Every row comes from one small tree of marks. The marks that hang from a mark follow it in brackets, in the order of their numbers. Every link used is in the known rows. Which tree was each row made from?
Each row is shifted at random along 7 fixed directions that mean nothing.
Known rows:
K_386{K_480{K_120 K_285}}: [ 13.4 -22.6 -39.5   4.5 -20.5  -1.2  35.0  29.6  -2.9   4.2   2.7  24.0
 -11.1 -29.1 -22.9   5.6  -9.8 -22.8 -12.3 -22.7  18.3 -14.4  11.5 -25.3
   0.9 -22.9  13.7   9.7   7.3   7.3  39.2 -16.9   1.6  13.1   5.3  -0.8
  -0.4   0.0   8.7 -27.1  -9.8 -24.5]
K_480{K_88{K_546{K_996}}}: [ -1.9  25.5   0.0  11.5  36.0   4.0  -2.9 -35.4  15.7  11.5  23.8  -6.4
  -1.2   9.3 -12.2  -9.3  38.2  11.3 -21.7   2.5  -8.5 -20.0  13.0  16.6
  -9.7  18.1  17.4   7.0  -5.9 -19.8  -4.1  10.1   9.1 -15.4  22.3  -1.6
   7.9  -3.9  17.2  -4.6   1.3  -2.4]
K_386{K_480{K_88{K_546{K_285{K_685{K_941} K_868}}}}}: [-15.3 -19.3 -14.5 -15.8 -45.9 -24.2  14.3  10.9  31.5  17.8  -2.5  -7.9
  -4.9 -21.6  -0.9   6.3  26.1  -9.0  -2.0  12.3   1.3 -13.3  -5.8 -14.3
  -8.2  20.2   5.8  11.8 -11.6 -10.8  17.8   5.2  29.7   5.0   4.9  -4.5
  16.9  10.5 -15.6  15.9  27.9  12.1]
K_941{K_120{K_546} K_996}: [ -3.5  -9.1  23.8   1.8 -23.5   5.6  -8.3  12.9 -13.3 -24.3 -22.4   3.3
 -10.6  -2.5   1.0  23.6 -25.4   1.1  17.1   1.9   3.0   0.5  -8.2  -5.3
  -7.8 -10.8 -24.6 -18.4  15.7  24.1   4.7  -8.1 -21.8  26.7 -22.1 -14.2
  -8.2   0.6 -10.0 -17.0   2.2  11.4]
K_685{K_480{K_120{K_868}}}: [  0.3   7.8  -2.5  -4.2 -24.9   2.2   4.6  33.1  -2.6  -3.5 -10.6  -0.9
  -5.7 -11.4  -4.7  10.0 -16.0  -0.1  18.9 -18.4  -4.7   4.6  11.1 -16.4
   0.5 -11.4 -19.4   3.7 -14.0  10.8  -6.0   1.0  -6.8   6.7  -8.9   3.5
  -3.3  10.5  -9.9   2.5  -0.4   9.2]
K_546{K_285{K_868} K_996{K_120}}: [ -6.1  20.3  12.9   1.0  32.3   2.2 -23.3 -15.4  16.2  14.8  11.6  -3.3
   7.8  29.0   7.3 -28.5  17.8   9.8 -10.4   2.2 -10.9  -0.6   3.9  21.6
  29.9  12.5  -9.5   1.3 -19.7  -6.0 -39.6  24.2  11.1 -32.7  10.1   6.6
 -11.1   0.3   8.0  12.1   2.2   0.4]
K_941{K_285{K_120{K_868}}}: [  0.7  -6.5 -16.3  18.5  15.9  10.9  -7.0  -5.3   0.7  -4.7 -12.5   6.8
   1.0  15.6   0.9  -3.1  -2.1   9.0  -9.4 -11.4   2.4  -2.6  -5.3   7.5
 -15.3   3.5  13.0   2.2  -3.5  -3.2  -4.5   0.3  -3.4  -1.3  -4.7  14.0
  -7.3 -10.3   6.5 -17.1 -16.6  -2.5]
K_480{K_88 K_120{K_285 K_868}}: [ -2.6 -19.6 -22.5   8.9   6.4   1.9 -17.7   5.9  18.0   7.1 -17.4 -10.5
   0.9   5.4   1.8  -4.6  14.5  11.8 -19.1  -3.4   0.9 -28.4  -6.6   1.7
 -20.6   8.5   1.3  13.4  -9.0   3.2   1.2  11.4   7.5 -10.7  -7.6   8.0
   1.6   5.0   4.9  -9.8   1.4  -1.6]
K_996{K_120{K_285{K_685} K_386 K_546}}: [ -3.4  14.9  20.3 -18.6   9.1  -0.9  37.9 -21.3 -24.1  28.2  25.8  17.1
  15.3 -13.6   9.1 -11.4   9.8  -4.1  11.6  26.3  -2.3  17.5   6.8  -6.9
  22.1   4.4 -11.7  18.4  22.2   6.5 -13.2  -3.2  13.0 -10.3  17.7 -14.8
   4.5 -16.2  -5.4   5.5  14.2  -8.7]
K_480{K_88 K_120{K_285{K_685} K_386 K_546{K_996} K_868}}: [  8.0  16.9  21.7  -7.2  13.4  11.6  -0.9   6.1 -36.8   8.3   3.0  -3.9
   0.0  -4.1  10.6  -9.8 -16.8   3.5  -2.5  -9.8  -9.0   3.0  15.0  -1.9
   9.5 -25.0 -41.6   5.8  20.1  10.4 -11.8  -6.3 -10.7  -6.5  -9.5  -3.4
  -8.7   4.9  15.4 -14.9  -4.2 -18.5]
K_868{K_285{K_120{K_386} K_685{K_480 K_941}}}: [ -0.8 -13.9  -9.2  -1.2  -0.6   4.6  -9.4  15.2  -2.4   0.9  -0.6  -6.6
   6.3  17.7  23.3  -0.7  19.6   6.1   3.5   6.9   7.8   0.9 -25.7  -4.1
 -15.0  19.8  15.9   9.9  -5.6   3.8   9.1  13.7  17.7   5.2  -3.8  -5.4
  17.8  -5.1 -16.3  28.7  -3.7  27.9]
K_941{K_88{K_546{K_996}} K_120{K_386 K_868}}: [-15.7 -10.7 -27.3  -7.9  15.3 -10.9  54.4 -47.8   3.4  25.0  23.8  41.1
   5.3 -37.4 -14.0  -3.5  15.1  -3.0  -2.3  31.1   9.3 -13.2  16.7 -17.0
  14.1   8.8  29.2  11.2  13.4 -11.6  10.2 -12.4   5.0   9.9  27.9 -11.0
  14.4 -12.1   3.3 -18.3  27.7 -21.3]
K_88{K_546{K_285{K_685{K_941{K_120 K_996}} K_868} K_386}}: [-10.5 -10.6  -9.1  -7.7 -25.2 -20.1  18.4 -16.4  31.8  -5.1   1.4  -0.2
   1.2 -20.9 -21.1  -0.8  -1.4 -12.6  17.1  12.8   0.5  14.7  11.3  -8.5
   9.3  10.9   7.3  -0.8 -28.4 -14.8   1.1  -5.3  11.6  -0.3   3.4   4.4
  -1.2   4.3 -17.5  13.8  26.5   1.6]
K_685{K_88 K_480{K_285}}: [-11.3  23.0   9.1   7.3 -12.6   2.1  -6.6  11.3   3.9 -13.3 -12.6   3.5
  -5.3   1.0   2.4  13.6   2.4   1.8   5.8 -18.5 -14.5  -4.6   9.8  -8.1
  -6.6   0.0 -22.5   9.4  -8.8   8.1 -22.7   1.8  -8.3   3.5  -4.5   3.1
  -6.4   7.8  -2.6  -3.7  -3.2  14.2]
K_120{K_285{K_685 K_868}}: [  8.6  18.2  11.2 -11.2  16.7  14.8  17.6  15.5 -45.8  27.8  20.1  28.8
  -4.7   2.2  30.6 -13.4 -15.4 -12.2 -13.8 -17.4  -2.4  12.5   1.4  -1.2
  37.7 -25.7 -17.5   5.8  37.0   6.0 -17.8   4.5   4.8  -1.8  12.7 -10.1
 -10.8  -4.8  18.1  -7.2 -33.3 -25.7]
K_88{K_546{K_285{K_685 K_868}} K_996{K_120{K_386{K_480}}}}: [ -4.2  -2.8 -34.3  -3.9  16.4 -15.4  25.5 -15.1  21.5   9.7  19.3  16.3
  -5.4 -11.1 -26.1  -0.8  10.4  -3.9  -7.8  18.7   3.2  -3.0   6.3  -2.6
   7.9   4.9  22.0   7.8   1.1 -16.9  15.1  -9.6  18.9  -1.8  17.3  -4.2
   1.4  -4.5  -0.2  -5.2   6.3 -12.7]
K_546{K_285{K_685{K_941{K_88}}} K_386{K_480}}: [  0.4   9.0  26.7  -8.1 -22.5   0.4 -12.8  -4.1  15.7 -16.4  -5.6 -16.5
  14.5  16.0  -4.2  -5.3 -12.5 -15.7  11.2   2.8   5.6  28.3  10.0   3.4
  17.3   1.1  -8.6 -12.6 -29.2  -3.4 -17.6  -2.4   1.1 -22.3  -1.0  14.9
 -23.7  11.1  -2.9  11.8  -9.2   7.3]
K_546{K_285{K_120} K_386 K_996}: [ 33.4  11.1  -8.3  -0.3  28.4  32.1  15.3 -34.9 -58.0  20.2  19.9 -30.0
  10.6 -11.6  11.7  -8.7   3.5   3.7   8.2 -22.8  12.9  -6.0  14.6   5.5
 -12.0 -21.9  -0.4   5.1  10.9  -3.7  21.8   1.3   0.4  -2.0   0.4 -19.4
  10.6 -11.0  -6.8  10.3  26.2 -11.3]
K_120{K_386{K_480} K_546{K_285{K_685{K_941}} K_996} K_868}: [ 24.7   3.2  -3.2  11.9 -25.9  -3.9  -2.3   5.8   0.6 -18.1   1.7   9.3
  -4.6 -29.0 -47.7   7.6 -19.6 -10.9  -6.2   6.4   5.9  15.4  11.0   1.4
  -0.7  -6.8  -7.4 -10.1   1.8  -1.4  27.4 -30.1 -14.5  -9.4  10.6  16.2
  -8.0   8.7  10.1 -35.7  -6.7 -31.1]
K_941{K_120{K_386{K_480{K_88{K_546}}}} K_285 K_996}: [ -7.6  -7.8  -2.1  13.5  22.1  -5.4  40.3 -42.8   5.9   7.1  11.9  28.3
  14.4   2.2 -10.4   8.9  16.4  12.4  -5.1  18.8  11.0  -3.2  -8.0  -6.0
  -3.1  11.4  36.7   6.9  21.3   4.0  10.3  -2.8   8.0   9.6  15.9  -4.5
   3.9 -21.8   8.0 -22.4   4.5   3.4]
K_285{K_685{K_88{K_546{K_996}}} K_868}: [ -1.2  44.3  31.6  -2.7  13.7  12.5  -8.6  25.4 -38.4 -12.7   4.8  18.5
 -27.0   5.8  12.9  -2.5 -40.5 -15.9   2.2 -34.9 -17.7  20.0  23.2   0.4
  35.5 -37.2 -43.4 -16.1  13.3 -10.4 -31.1 -10.6 -22.9   6.2  -5.7  -3.1
 -23.6   5.6  15.4 -11.9 -37.5 -15.0]
K_480{K_88{K_996} K_120{K_386 K_546 K_868} K_285{K_685}}: [ 32.6  15.7  38.9   8.8  25.4  -6.2  -1.2 -17.9 -33.2  -9.0  11.1 -50.2
  15.0 -11.9  -3.1   6.2 -19.7  -4.1  25.4 -36.4  -7.1  26.4  16.6   1.0
 -14.0 -35.4   3.3  -8.9  17.0   1.0  25.4  -6.6 -28.0   2.9 -24.0   4.5
  22.0  -3.8   1.2  23.4  18.2  -4.5]
K_868{K_285{K_120 K_685{K_88{K_546{K_996}} K_480}}}: [  7.2 -13.0 -54.9  18.4  10.9  26.0  -5.2  20.5 -28.4   0.0  -7.8   4.9
 -18.6   3.1  12.9  11.2  13.0  15.0 -19.8 -17.6  14.9 -34.5 -21.8  -7.3
 -46.9   7.0   3.9  19.2  21.2  -5.1  34.2  -2.2   9.6  21.2  -3.1 -18.6
  11.6  -9.2  -9.4 -21.0 -13.7   7.9]
K_868{K_285{K_120{K_386 K_546}}}: [-11.2   6.5  15.2  -3.9 -42.7  -1.2 -12.6  12.5   3.1 -22.3 -13.6 -16.8
  10.2  -2.2   4.9  -3.9 -11.0   0.4  32.7   3.8 -13.2  31.8  -1.3  -5.9
  -6.8  15.3 -35.8  -4.2 -31.3   9.1 -16.6  -5.3  -3.4   1.2 -19.9  16.9
  -4.3   2.3 -24.1  17.0  14.0  23.7]
K_120{K_868{K_285{K_685{K_88 K_480}}}}: [ 21.1  25.4   9.8  17.3  21.6  16.0 -13.7   9.8 -26.9 -13.6  11.5  18.9
  -0.3   4.6  -5.6  -1.2 -36.0  -8.2 -11.0 -31.1   2.1  17.8  10.2   6.0
  20.2 -31.2   2.1 -17.7  22.3  -2.8  -6.6  -9.6 -32.6  -4.1   9.5  15.0
 -18.4   0.2  31.4 -24.4 -51.7 -27.5]
K_941{K_88{K_546} K_996}: [ -9.5 -23.6  -8.0  -8.7  37.3   6.7 -13.1  -6.1   0.8  -1.9  -0.4  24.3
 -13.6  25.3  14.0   7.1 -10.3  -0.4 -37.3  12.8  14.5 -35.1 -11.1  12.4
   9.6 -21.1  36.3 -28.8  43.8   3.9   6.5  -2.7 -26.3  24.6   4.3 -19.8
 -11.2   2.9  39.8 -22.2 -45.3 -21.0]
K_386{K_480{K_88 K_120{K_546 K_868} K_285{K_685}}}: [ 12.2  12.3   6.2  -0.9 -16.3  -5.7  26.0  12.2 -19.4  13.9  11.1  -6.1
   1.1 -24.6  -4.2   0.3  -4.7  -8.4   4.1 -27.7  -1.3   6.9  17.3 -18.0
  -0.7 -17.8 -16.4  12.1  12.4  -0.1  16.9  -8.1   1.6   2.2   0.0   0.9
   7.5   1.2   2.4  -8.8   9.2  -8.4]
K_868{K_285{K_685{K_941{K_88 K_996{K_120{K_386 K_546}}}}}}: [-12.9 -20.2  35.1 -24.7   1.1 -19.0   6.5 -16.9  -0.2  16.7  22.8  -0.5
  20.5   3.0  39.2 -11.5  12.9 -18.8  15.0  23.5   7.9  21.3 -16.6  -5.9
  29.8   6.8  24.8  -3.7  18.5   3.7   0.9  15.4   6.8  11.4   2.2 -16.4
  25.3  -6.0  -8.3  51.2  17.1  11.5]
K_941{K_88 K_285{K_868} K_996{K_120}}: [-32.4   3.7  21.0   6.4  19.6  -5.4  16.6 -48.8   4.2  14.9   5.8  13.7
  15.6  11.1  27.7  -6.4  25.2  17.1  10.4   6.7  -8.7   2.4 -11.7   0.2
   1.8  26.2  -1.2  11.3   9.8   3.2 -25.2  16.7  10.3  11.0   0.5  -6.3
   7.3 -21.9 -15.2  -2.2  29.5  20.2]
K_546{K_285 K_996{K_120}}: [-18.2  -1.8   1.1   4.9 -12.0   6.1 -34.6   6.6  34.8  -9.5 -22.6  -8.1
  -3.1  22.7  -2.5 -10.0  12.0   5.7  -4.7   9.9  -3.1 -10.4  -2.9  13.3
   3.3  25.3 -37.1   7.0 -32.8   7.2 -30.6  14.0  14.5 -25.1  -6.7   4.2
 -23.3   8.8 -12.1  -6.1  14.2  11.3]
K_685{K_285 K_941{K_88}}: [  6.8  29.3  28.5  27.1  29.4  27.8 -24.3 -49.2 -21.2 -14.9  10.3  -0.9
  13.7  13.6   9.2   2.4  41.1  -2.2   7.6 -26.6 -11.2   0.6   9.6  -3.2
 -19.0  14.8  -2.3  18.9  -8.5   5.2  -6.9  10.8   2.0  -0.6  -3.8  -9.0
  13.6 -18.6  -9.3  -0.2  16.9  13.3]
K_386{K_480{K_88 K_285{K_120 K_685}}}: [  6.5  -0.8 -28.2  17.1  -5.5   9.5  -3.7  24.8   7.2   3.3 -12.3  -9.4
  -9.8  15.6  -4.0   8.4  24.3  15.9 -28.3 -14.1   5.6 -29.4 -14.9   2.5
 -39.2  16.7   4.1  15.3  -1.4  -2.3  18.5   4.3  20.3  -7.1   4.4   2.9
   0.9  -1.1   2.8 -21.5 -17.2  13.5]
K_941{K_88 K_120{K_868} K_285 K_996}: [-20.2 -11.1  22.4  12.6  16.7  -4.0  13.7 -53.3  -3.8   1.2  -4.7  14.4
  18.8   2.2  19.0   8.5   0.5   9.9  14.5   4.6   6.5   7.6  -9.7  -4.7
  -2.2   8.1  13.4  -2.6  24.3   7.2  -7.3   4.5 -11.6  20.1  -6.9  -3.5
   5.3 -19.0  -7.6 -14.0  22.4  10.5]
K_285{K_120{K_546{K_386 K_996}} K_685{K_941} K_868}: [ 17.0 -33.0 -44.5   3.4  15.5  11.2  -8.0  27.4 -26.5  10.8  -6.7  -4.5
 -30.0   0.0  14.6   2.2  18.7   9.9 -19.1  -3.2  12.6 -38.7 -28.9   2.6
 -38.4   4.5  22.1   7.9   8.9 -10.0  46.1   4.6  17.1  23.5  -9.4 -24.9
  31.7  -5.9 -15.4   6.1   0.9   6.7]
K_88{K_546{K_285{K_685} K_996}}: [ 12.4 -13.2 -34.1   2.7  15.0   1.8  16.9 -13.6  -2.9  11.2  17.8  10.5
 -14.3 -21.8 -18.1   0.5   2.6 -17.4 -18.3  -4.7  17.5 -14.7  11.9  -1.5
  -0.3 -11.5  25.9   3.5  19.5 -19.2  35.2 -11.3   2.3   7.1  15.7 -16.3
   6.6  -2.6   9.0 -12.7   1.3 -31.6]
K_996{K_120{K_386 K_546{K_285{K_685{K_88 K_480}}}}}: [ -1.8   1.1   6.3  -6.3   1.1   1.4  -4.4   4.3  -0.4 -10.2  -8.8   4.1
   2.6   5.4  -9.4   4.3 -13.7   0.6   2.5  17.6   1.3  -0.8   1.6   1.7
   2.2  -4.6  -4.7  -6.2   5.6   4.6  -9.7 -10.9 -14.3  -7.2  -1.6  -1.9
 -13.6  -1.3   4.8  -6.9 -13.7  -4.1]
K_996{K_120{K_386{K_480{K_88}} K_546{K_285} K_868}}: [ -4.6  15.5  17.3  -6.6 -30.6 -10.0   9.1 -10.9  10.2   0.4  -3.1  -9.6
  17.2 -19.6 -20.9  -0.3  -2.8   6.7  21.2  17.9 -11.6  16.8  12.0  -3.6
   1.0  12.4 -28.4   3.2 -14.2   3.3 -15.9  -8.8  -0.1 -19.3   2.6  13.4
  -7.5   0.0 -11.6  -4.6  25.7   2.0]

Write each row's tree:
[ 16.5 -23.6 -18.2  26.0  41.3  41.2  -7.6 -16.8 -35.4   2.6   1.0  22.2
  -8.1  14.9  11.7  15.0  29.5   8.8 -31.2 -17.4  19.9 -51.2 -20.9   2.2
 -32.6  -4.0  19.8  15.9  44.2  24.1  33.4  11.9   7.2  23.0   0.3 -36.3
   8.3 -21.2   8.0 -37.7  -9.5  -9.8]
K_685{K_941{K_285 K_996{K_120}}}
[-12.2  -0.1   7.9   2.4   9.9  -8.5 -15.5  -0.1  13.5 -15.5   1.0  -2.3
   6.1  21.2  15.3  -7.6   5.2  -4.8   7.9  13.7   0.6  22.2 -11.9   3.0
   4.3  16.4  11.8  -3.2 -17.0  -7.7  -8.9   1.4   3.3  -2.0  -4.8  10.2
   6.1  -4.7  -9.1  27.2  -8.9  22.2]
K_868{K_285{K_120{K_386} K_685{K_88{K_996}}}}
[-19.6   0.3  28.4 -26.3 -23.4 -50.1  35.0   0.8  23.2   8.6  18.0   5.4
  10.2 -32.0   4.4  -5.9  -8.9 -24.6  33.0  13.4 -10.7  35.5  14.7 -17.6
  40.3 -12.3   5.3   0.2 -11.4  -0.1 -11.4  -3.7  -2.8  13.2  -2.7  10.1
  18.6  10.8  -5.2  48.3  31.5   5.7]
K_685{K_480{K_88{K_996} K_285{K_120{K_386 K_546 K_868}}}}
[ -6.1 -21.5  17.5 -20.0  -4.1  -6.0  16.3  19.4  -4.8  23.0   1.4  14.1
   0.9   5.2  35.4  -3.4   5.9 -11.4  -8.0   1.5   3.9  -7.2 -12.7  -6.0
  29.0  -7.8  -2.3  10.9  24.1  22.5 -10.3  19.8  17.2   5.3   2.0 -21.2
   4.9   1.4   2.2  20.9   6.1  -2.2]
K_480{K_285{K_685{K_941{K_996{K_120{K_386 K_868}}}}}}
[  1.1  19.1   4.6  -2.9 -21.2  25.4 -14.8  26.7 -24.0  -8.9 -28.7 -18.3
  -3.5   9.5  12.6   7.8  -9.6  24.2  16.0  -7.2 -16.1   1.1  -0.1   1.8
 -22.3   4.9 -50.4   1.7 -19.6  16.4 -25.0   1.7   1.2  -5.0 -18.9   5.4
 -11.8   2.8 -18.0  -3.2   2.0  22.0]
K_285{K_120{K_386 K_868}}
[  8.7  13.3  13.9  -9.4 -44.1 -11.6   3.6   1.8   2.2   4.4   7.5 -14.3
  13.5 -24.7 -19.3  -0.6  -4.4   8.2  13.7  16.2 -13.3  23.9   2.7   1.4
   2.1  10.8 -18.0  -8.1  -4.8   4.1   3.3  -9.0  -3.9 -10.2   9.4  17.1
   5.2  10.5  -1.9   0.5  18.8  -4.2]
K_120{K_386{K_480} K_546{K_996} K_868{K_285}}
[ -8.7 -18.9  -4.5  -5.2  14.3 -16.6 -29.6  -2.9  44.0   3.5  -6.7 -18.0
   0.4  24.7  -1.7   2.2  22.7  13.4  -9.8  32.7  -2.5 -16.3 -21.8  22.1
  -8.8  23.4  32.3  -9.6  -9.1  -1.2   0.1  17.7   7.1  -7.7   0.6   0.8
  11.3   5.3  -1.2  21.6   4.6  15.2]
K_88{K_996{K_120{K_546 K_868}}}
[  8.6  23.6  -3.3  -2.5 -13.1  19.8  10.2  16.7 -23.8  10.4   1.2   4.8
   6.0  -0.2   5.1   3.4  -8.5  21.8  -7.5  -7.1 -10.9   0.6  -1.3   0.2
  -1.4   0.0 -26.1   5.9  13.8  10.1 -17.3   3.1   4.1 -10.6  14.0   4.3
 -13.8   3.8  10.3 -17.8 -18.2  -5.4]
K_120{K_386 K_868{K_285{K_685{K_480{K_88{K_546}}}}}}
[ 11.6 -28.6 -30.8  17.8  11.4  18.1 -11.7   1.4 -15.8  -0.7   2.4   4.2
  -8.3   1.5  16.3  12.2  24.3  -5.5 -21.7 -11.1  20.4 -29.6 -26.4  -3.5
 -32.0   8.3  28.9  12.0  26.5   1.9  44.3   7.1  11.0  20.7   1.7 -22.8
  22.8  -9.8  -6.9  -4.9  -5.3   0.7]
K_868{K_285{K_685{K_88{K_996} K_941}}}
[  4.4   3.2  -0.1  -1.4  -8.9   6.0   1.8   6.2  -9.0  -4.2  -8.3 -11.5
   8.9  -6.4  -7.9  10.0 -17.1  10.2  13.2  -0.7  -0.7   1.5  -2.9  -1.9
 -10.1  -5.1  -7.9  -3.7   8.1   4.2  -1.5  -3.4 -10.1  -5.0  -3.5   2.6
  -7.1  -3.0  -3.8  -2.9  -1.1   0.4]
K_996{K_120{K_386 K_868{K_285{K_685{K_480{K_88{K_546}}}}}}}
[  1.9  24.0   2.4   0.0  16.8  29.5 -38.0  13.9 -13.3  -6.4 -16.4 -25.3
  -8.4  43.2  12.2  -8.3  10.0  34.4  -8.1   2.8 -14.8 -15.7  -4.3  23.5
 -26.0  13.4 -29.6  -4.4 -20.8   4.2 -27.2   9.5   0.4 -13.8 -11.4   0.5
 -13.3   3.8   1.6  -3.8 -17.4  23.5]
K_285{K_120{K_546{K_386 K_996}}}
[  1.2  37.3  14.6 -16.6   6.9   6.7 -23.3   1.1   6.3 -10.3   2.1 -22.5
   2.1  31.1  -8.4  -5.9 -24.6   9.5   1.8  -7.2 -22.0  16.9  19.5  19.1
  22.0 -20.0 -22.3 -26.6 -16.4  -5.0 -37.1   0.3  -9.5 -17.5  -4.4  14.9
 -36.9  19.7  21.7   3.5 -27.6  -2.6]
K_88{K_546{K_285{K_868} K_386{K_480}} K_996}
[ -3.3  23.7  -6.2   7.0   3.1   6.9  20.8 -39.8  -3.2  20.0  16.4 -10.5
   5.7 -24.0 -10.1  -3.0  35.0  13.6   0.1  -1.7 -10.4 -15.7  18.2  -1.3
 -19.3  20.2 -20.8  26.3  -3.6 -10.2  -0.8   4.5  21.0 -11.1  14.9  -8.9
  10.1  -7.2 -10.5 -10.4  43.6  -1.5]
K_480{K_88{K_546{K_285 K_996{K_120{K_386 K_868}}}}}
[ 15.4  10.2  -5.2  -2.9 -17.7   4.5   1.0   9.8 -12.0  10.9  10.8  -2.5
   0.0  -9.6  -9.4  -8.3 -10.4   9.3 -10.7   0.5  -1.8   5.2  -0.3   8.3
   2.8  -1.2 -12.2  -6.0  10.5  -3.9   5.7  -5.3  -3.2  -8.4  15.5   6.9
  -6.1   9.2  12.8 -18.2  -8.0 -16.8]
K_120{K_546{K_386{K_480} K_996} K_868{K_285{K_685}}}
[ 19.7  -6.2 -18.2  -0.3   6.9  22.3   5.5 -21.5 -17.1  25.6   0.8 -42.1
   6.0  -6.3   1.1   6.0  27.1  25.7   2.9   0.8   7.6 -33.5  -9.9  13.4
 -37.5  13.7  12.6   8.4   1.4  -0.3  23.4  18.9  14.5  -8.5   7.3 -20.5
  19.5  -6.7 -19.5  11.3  39.7   9.3]
K_546{K_386 K_996{K_120{K_868}}}
[ -4.2  12.5   2.8  10.9  -3.0   1.2   2.1  24.0   5.3  -5.8  -8.2  12.2
  -6.7  10.3   4.6  -9.1  -4.9  -1.9  -2.4 -17.4  -6.7  14.3   4.4  -0.4
   8.7   5.3 -25.4  12.9 -16.6   4.3 -23.4   2.5   9.6 -11.4  -1.3  13.2
 -12.7  -1.3  -3.5  -6.9 -10.2   4.8]
K_480{K_285{K_120{K_868} K_685}}
[-21.5  -3.5  12.1  -4.4 -11.0 -36.1  17.0  -0.3  37.4   8.8   5.3  -6.0
   0.5  -5.7   5.8 -11.9  15.9  -5.7   5.4   5.5 -14.0   8.0  -4.7   1.0
  13.6  17.2  -3.5  12.3 -19.1  -6.8 -13.6  12.8  22.6  -4.9   0.0   7.6
  10.4   3.0 -11.8  26.8  30.7  13.3]
K_480{K_88{K_996{K_120{K_546{K_386}}}} K_285{K_685 K_868}}
[ -3.9 -34.9  -7.7  -9.4   9.0 -17.4 -14.4  36.6   5.3  -3.9  -7.8   9.1
 -21.8   8.2  22.3  -5.5  -5.9 -21.4  -0.7   2.1  10.1   0.2 -20.1  -3.1
  12.9  -7.8  30.2 -10.5  -9.3 -11.6  15.1   5.2   4.7  19.3 -16.7  -5.0
  20.8   0.5  -9.5  38.0 -13.7   9.4]
K_285{K_120 K_685{K_941} K_868}
[ -5.6  25.9  -8.7  -4.3   0.8   2.6   7.4 -11.5 -16.0  -9.8   0.4   0.0
  -7.4 -19.4  -6.2  15.9 -12.0   0.8  17.2 -11.1 -10.6   0.3  24.4 -12.5
  -6.6 -19.5 -22.0   3.9   0.8  -6.2  -6.2 -15.8 -12.7  16.5  -7.2  -5.7
  -4.7   8.4  -5.5  -4.6  11.1   1.2]
K_685{K_88{K_546{K_285{K_120{K_868}} K_386} K_996} K_480}
[ 10.1 -19.0 -56.1  36.1  -2.4   3.6 -19.2  11.5  28.4 -28.3 -20.5  11.9
 -13.1  -2.7 -37.6  -1.0  -2.9  -1.3 -18.4 -11.9  10.4 -12.4  -4.4   4.9
 -26.6  12.8  17.7  -0.7 -36.2 -12.7  20.0 -13.4  -1.7  -6.8  -2.8  26.5
  -9.6  -3.6  -3.1 -30.6 -19.0  -9.9]
K_546{K_285{K_120 K_868}}
[ 10.2  27.0   8.6  -3.8 -17.5   1.9  26.6 -10.6  -3.3   2.7  15.2 -11.3
  14.4 -14.3 -20.7  -7.5  -4.5  -5.0  23.3  -8.4  -5.7  27.7  24.2  -7.5
   9.8  -1.9  -5.2   0.2 -31.2  -4.3  -5.8  -6.1   4.2 -16.3  10.2  16.9
  -6.3  -0.6  -7.7   6.3   8.2   2.6]
K_546{K_386{K_480{K_120{K_285{K_868}}}}}
[ -0.4 -12.1  12.6  -6.2  31.5  11.6 -22.5  36.3 -22.9  -7.1  -7.3  27.5
 -24.3  25.6  30.9  12.0 -13.6 -13.0 -22.0 -10.5  13.4 -22.7  -9.7  -5.8
  18.5 -32.8   5.1  -6.1  36.4  13.0   0.7   5.1 -13.8  23.1  -9.2 -28.1
  -3.8   8.2  20.4  -3.1 -43.9  -3.5]
K_285{K_685{K_88 K_480{K_120{K_868}} K_941{K_996}}}
[ 13.6 -10.6 -11.3 -17.1 -13.3  -4.2  11.6  -2.3  -1.5  25.9   6.4  -6.9
   4.6 -16.3  -2.6  -3.6  -0.3  10.0 -11.6  15.9  -1.9 -12.2  -1.2   9.2
  -0.4  -1.5  20.5  -8.7  11.0  -2.6   6.8   2.9  -4.2  -3.4  16.8  -0.5
   8.7   8.0  13.5   3.2   2.4 -18.2]
K_120{K_546{K_386} K_868}
[ -0.7   4.7   0.3  -7.7  -2.5   3.9   2.4  11.2  -0.9   3.6  -8.0   8.6
   4.1  16.2   0.5   0.7  -4.8  16.9  -3.7  17.5  -4.5  -2.4  -6.4   2.0
   4.9   6.5  -1.1  -4.0  -0.8   7.2 -19.5   3.4   0.1  -9.6   5.0   1.2
 -10.9   1.7   6.6  -4.6 -18.9   7.5]
K_941{K_120{K_386 K_546{K_285{K_685{K_480} K_868}}}}
